Here is a tiny trained network, its code and every weight. The questions are about switching its units off for an input and a target symbol, where a switched-off unit gives its printed mean instead of its output.

import numpy as np


def w(rows, s, z=0):
    codes = np.array(rows[::2]) - 128.0
    scale = np.full(codes.shape[1], s)
    scale[-1] = z or s
    return codes * scale


def f(y):
    return np.maximum(y, 0)


def softmax(a):
    e = np.exp(a - a.max(-1, keepdims=True))
    return e / e.sum(-1, keepdims=True)


def log_softmax(a):
    a = a - a.max(-1, keepdims=True)
    return a - np.log(np.exp(a).sum(-1, keepdims=True))


def net(x, mask):
    ids = ['αδμξπφ'.index(c) for c in x.split()]
    T = len(ids)
    res = E[ids] + P[:T]
    u = 0
    for l in range(2):
        r = res
        for j in range(2):
            rows = slice(4 * j, 4 * j + 4)
            q, k, v = (r @ M[l][rows].T for M in (Q, K, V))
            z = softmax(np.where(np.tri(T) > 0, q @ k.T / 4**0.5, -1e9)) @ v
            o = O[l][rows]
            res = res + np.where(mask[u + j], z, o[:, -1]) @ o[:, :-1]
        u += 2
        y = f(res @ A[l][:, :-1].T + A[l][:, -1])
        res = res + np.where(mask[u : u + 16], y, B[l][:, -1]) @ B[l][:, :-1]
        u += 16
    return log_softmax(res[-1] @ U[:, :-1].T + U[:, -1])


Q, K, V, O, A, B = {}, {}, {}, {}, {}, {}
E = w([
[41,187,88,196,68],'α',
[245,129,108,117,70],'δ',
[151,41,144,250,160],'μ',
[86,242,136,64,87],'ξ',
[101,206,221,94,174],'π',
[181,185,52,112,210],'φ',
],0.013)
P = w([
[72,29,119,68,218],'0',
[107,113,126,100,221],'1',
[115,150,131,112,192],'2',
[128,172,135,128,177],'3',
[144,192,138,154,148],'4',
[160,202,143,178,127],'5',
[173,216,148,194,107],'6',
[178,218,140,224,85],'7',
[190,221,141,240,62],'8',
[198,216,148,254,53],'9',
],0.0093)
Q[0] = w([
[182,54,94,140,115],'L0H0',
[97,146,226,157,140],'L0H0',
[73,65,151,149,156],'L0H0',
[147,137,65,147,216],'L0H0',
[122,186,100,133,219],'L0H1',
[178,126,191,129,97],'L0H1',
[145,236,71,204,182],'L0H1',
[151,1,115,122,69],'L0H1',
],0.012)
K[0] = w([
[191,56,115,108,125],'L0H0',
[50,124,192,180,129],'L0H0',
[110,84,162,133,168],'L0H0',
[101,80,9,125,172],'L0H0',
[167,137,159,150,61],'L0H1',
[96,164,74,139,157],'L0H1',
[224,187,197,184,88],'L0H1',
[31,105,148,115,172],'L0H1',
],0.013)
V[0] = w([
[118,127,126,234,82],'L0H0',
[3,170,161,164,219],'L0H0',
[88,166,147,107,88],'L0H0',
[162,54,196,160,162],'L0H0',
[158,120,82,135,206],'L0H1',
[141,235,123,211,172],'L0H1',
[69,168,244,136,180],'L0H1',
[91,194,18,173,87],'L0H1',
],0.0067)
O[0] = w([
[186,193,91,74,200,156],'L0H0',
[195,68,93,132,59,242],'L0H0',
[98,2,147,80,180,156],'L0H0',
[67,229,60,162,169,62],'L0H0',
[170,126,90,124,206,150],'L0H1',
[24,155,22,85,212,254],'L0H1',
[36,114,168,153,183,154],'L0H1',
[82,90,50,21,93,180],'L0H1',
],0.0064,0.0055)
A[0] = w([
[141,40,165,103,187,62],'L0N0',
[108,188,162,63,151,91],'L0N1',
[171,73,93,107,105,116],'L0N2',
[90,160,143,124,163,1],'L0N3',
[136,175,95,144,52,102],'L0N4',
[109,92,71,115,40,48],'L0N5',
[152,217,151,166,120,64],'L0N6',
[77,26,160,79,152,133],'L0N7',
[147,20,146,159,151,142],'L0N8',
[143,38,133,117,215,67],'L0N9',
[60,9,139,129,123,62],'L0N10',
[46,123,138,136,91,102],'L0N11',
[163,53,121,196,111,204],'L0N12',
[195,126,81,193,121,53],'L0N13',
[135,144,113,104,202,22],'L0N14',
[111,180,123,128,114,122],'L0N15',
],0.011,0.0044)
B[0] = w([
[88,254,186,162,172,161],'L0N0',
[183,65,131,133,159,231],'L0N1',
[113,181,141,128,135,157],'L0N2',
[118,117,221,147,141,148],'L0N3',
[167,74,160,108,160,253],'L0N4',
[143,128,123,137,218,226],'L0N5',
[90,6,168,120,51,221],'L0N6',
[63,231,190,104,93,216],'L0N7',
[223,156,76,186,127,185],'L0N8',
[227,47,130,192,186,188],'L0N9',
[58,221,66,119,81,192],'L0N10',
[72,49,99,143,114,219],'L0N11',
[170,169,102,141,135,230],'L0N12',
[108,134,179,90,109,254],'L0N13',
[138,38,166,136,181,190],'L0N14',
[130,72,119,86,96,219],'L0N15',
],0.008,0.0037)
Q[1] = w([
[119,118,93,158,109],'L1H0',
[114,109,126,100,142],'L1H0',
[126,33,102,152,122],'L1H0',
[64,120,182,113,155],'L1H0',
[36,104,168,78,86],'L1H1',
[142,246,181,158,186],'L1H1',
[126,159,169,33,141],'L1H1',
[134,45,180,118,191],'L1H1',
],0.012)
K[1] = w([
[163,138,190,111,126],'L1H0',
[87,100,119,117,149],'L1H0',
[176,58,134,54,123],'L1H0',
[50,27,162,159,162],'L1H0',
[79,93,198,69,87],'L1H1',
[111,166,171,247,176],'L1H1',
[161,186,213,70,141],'L1H1',
[108,82,167,82,202],'L1H1',
],0.011)
V[1] = w([
[179,133,59,124,30],'L1H0',
[107,103,112,251,75],'L1H0',
[108,167,192,99,86],'L1H0',
[100,93,89,124,127],'L1H0',
[119,93,211,115,153],'L1H1',
[181,130,121,102,185],'L1H1',
[128,128,113,79,103],'L1H1',
[78,168,144,176,117],'L1H1',
],0.011)
O[1] = w([
[146,49,158,10,108,2],'L1H0',
[38,2,26,148,98,113],'L1H0',
[83,97,207,170,139,37],'L1H0',
[127,111,106,86,186,124],'L1H0',
[93,116,82,158,119,141],'L1H1',
[100,159,167,76,79,211],'L1H1',
[83,144,159,237,186,62],'L1H1',
[221,83,34,111,149,143],'L1H1',
],0.0063,0.0043)
A[1] = w([
[141,171,23,91,168,23],'L1N0',
[190,199,59,132,78,89],'L1N1',
[104,87,79,127,181,1],'L1N2',
[102,61,147,106,230,6],'L1N3',
[60,158,64,159,109,140],'L1N4',
[175,59,73,125,163,41],'L1N5',
[235,128,173,182,43,108],'L1N6',
[200,78,175,84,234,44],'L1N7',
[71,209,90,142,241,7],'L1N8',
[28,157,174,106,50,186],'L1N9',
[133,32,178,63,77,160],'L1N10',
[1,212,157,84,44,32],'L1N11',
[146,53,207,124,167,229],'L1N12',
[85,221,149,44,79,144],'L1N13',
[158,171,128,131,80,141],'L1N14',
[107,123,207,87,175,33],'L1N15',
],0.0086,0.0068)
B[1] = w([
[156,105,92,243,23,224],'L1N0',
[60,150,115,111,254,221],'L1N1',
[96,53,46,11,48,153],'L1N2',
[27,105,142,217,72,144],'L1N3',
[150,117,190,53,143,246],'L1N4',
[148,129,230,178,177,169],'L1N5',
[100,42,233,125,61,221],'L1N6',
[149,192,140,28,30,168],'L1N7',
[119,147,194,36,13,253],'L1N8',
[193,102,110,80,232,212],'L1N9',
[130,153,33,115,70,226],'L1N10',
[192,24,233,38,161,157],'L1N11',
[119,245,111,218,88,236],'L1N12',
[48,44,141,180,175,220],'L1N13',
[103,102,134,116,95,183],'L1N14',
[143,222,139,199,128,146],'L1N15',
],0.0066,0.0055)
U = w([
[32,104,1,111,80,125],'α',
[178,72,169,123,19,2],'δ',
[163,62,61,213,211,188],'μ',
[102,78,165,72,206,130],'ξ',
[48,194,140,214,153,133],'π',
[244,211,58,58,171,164],'φ',
],0.007,0.008)

Each question gives the input, a string of symbols that net reads in full, and the target symbol t.
The units are the heads (4 rows each of Q, K, V and O) and the neurons (one row each of A and B). Each row of codes is followed by its name. A weight is (code - 128) times the scale printed after its matrix; where a second scale follows, it is the last column's (O, A, B and U).
mask holds one flag per unit, layer by layer, with each layer's heads first. A switched-off unit (its flag False) gives its mean, the last column of its rows in O or B, instead of its output. The means were averaged over made-up inputs and are rounded, as every weight is.
A unit's drop is (log p(t) with every unit on - log p(t) with that unit switched off) / (log p(t) with every unit on - log p(t) with every unit switched off).
The circuit of an input: a set's keep is (log p(t) with only the set's units on - log p(t) with every unit switched off) / (log p(t) with every unit on - log p(t) with every unit switched off). Starting from the 12 units with the biggest drops (on a tie, the unit counted first), units are removed one at a time, each time the one whose removal leaves the highest keep (on an exact tie, the one counted first), for as long as the keep stays at least 0.8.
units of the circuit, in order: the units of the circuit, biggest drop first
k most important neurons: the k neurons with the biggest drops, biggest first
heads that matter: for each layer, one digit per head in row order, 1 if its drop is at least 0.15 and else 0, layers parted by /
input φ α α δ, target ξ: units of the circuit, in order -> [L1H1, L1N13, L0N9, L1N11]
input π μ μ α φ φ δ φ, target ξ: heads that matter -> 11 / 01
input ξ ξ π π α ξ μ α π, target α: units of the circuit, in order -> [L0H1, L0N11, L1H0]
input α α δ μ α α, target δ: units of the circuit, in order -> [L0H1, L0N6]
input α π α μ α π α μ, target α: units of the circuit, in order -> [L1H1, L0N12, L0N8, L1H0]
input ξ φ π δ, target π: most important neuron -> [L0N8]
input μ δ ξ φ, target α: 2 most important neurons -> [L1N10, L0N9]
input ξ δ ξ δ π, target π: units of the circuit, in order -> [L1H0, L1H1, L1N15]
input α π α, target π: 2 most important neurons -> [L0N10, L0N14]
input φ δ φ, target ξ: units of the circuit, in order -> [L1H1, L0N9, L1N11]
input μ α π α, target π: 2 most important neurons -> [L0N1, L0N14]
input π δ ξ α, target μ: heads that matter -> 11 / 01
input α μ α α ξ φ α μ, target α: units of the circuit, in order -> [L1H1, L0N9, L1H0]
input μ π π ξ μ, target π: most important neuron -> [L0N6]
input μ α π δ, target α: 2 most important neurons -> [L0N9, L0N11]
input μ φ ξ, target ξ: heads that matter -> 11 / 00
input μ ξ α α φ α α φ α, target φ: heads that matter -> 01 / 10
input α ξ α, target ξ: units of the circuit, in order -> [L0H1, L1N4, L1N11, L1N9]
input ξ μ φ α δ φ φ α, target δ: units of the circuit, in order -> [L0H1, L1H0]
input ξ π ξ, target π: heads that matter -> 00 / 11
input δ α π, target δ: heads that matter -> 11 / 00
input α ξ δ μ, target φ: heads that matter -> 10 / 01
input μ α π ξ π π α π, target α: units of the circuit, in order -> [L0N11, L0H1, L1H0]
input φ π π π φ, target π: heads that matter -> 10 / 11
input α π φ π, target φ: heads that matter -> 01 / 11
input π φ δ, target μ: heads that matter -> 11 / 11
input ξ φ φ ξ δ α, target ξ: heads that matter -> 11 / 01
input δ α φ μ, target δ: 2 most important neurons -> [L1N6, L0N9]
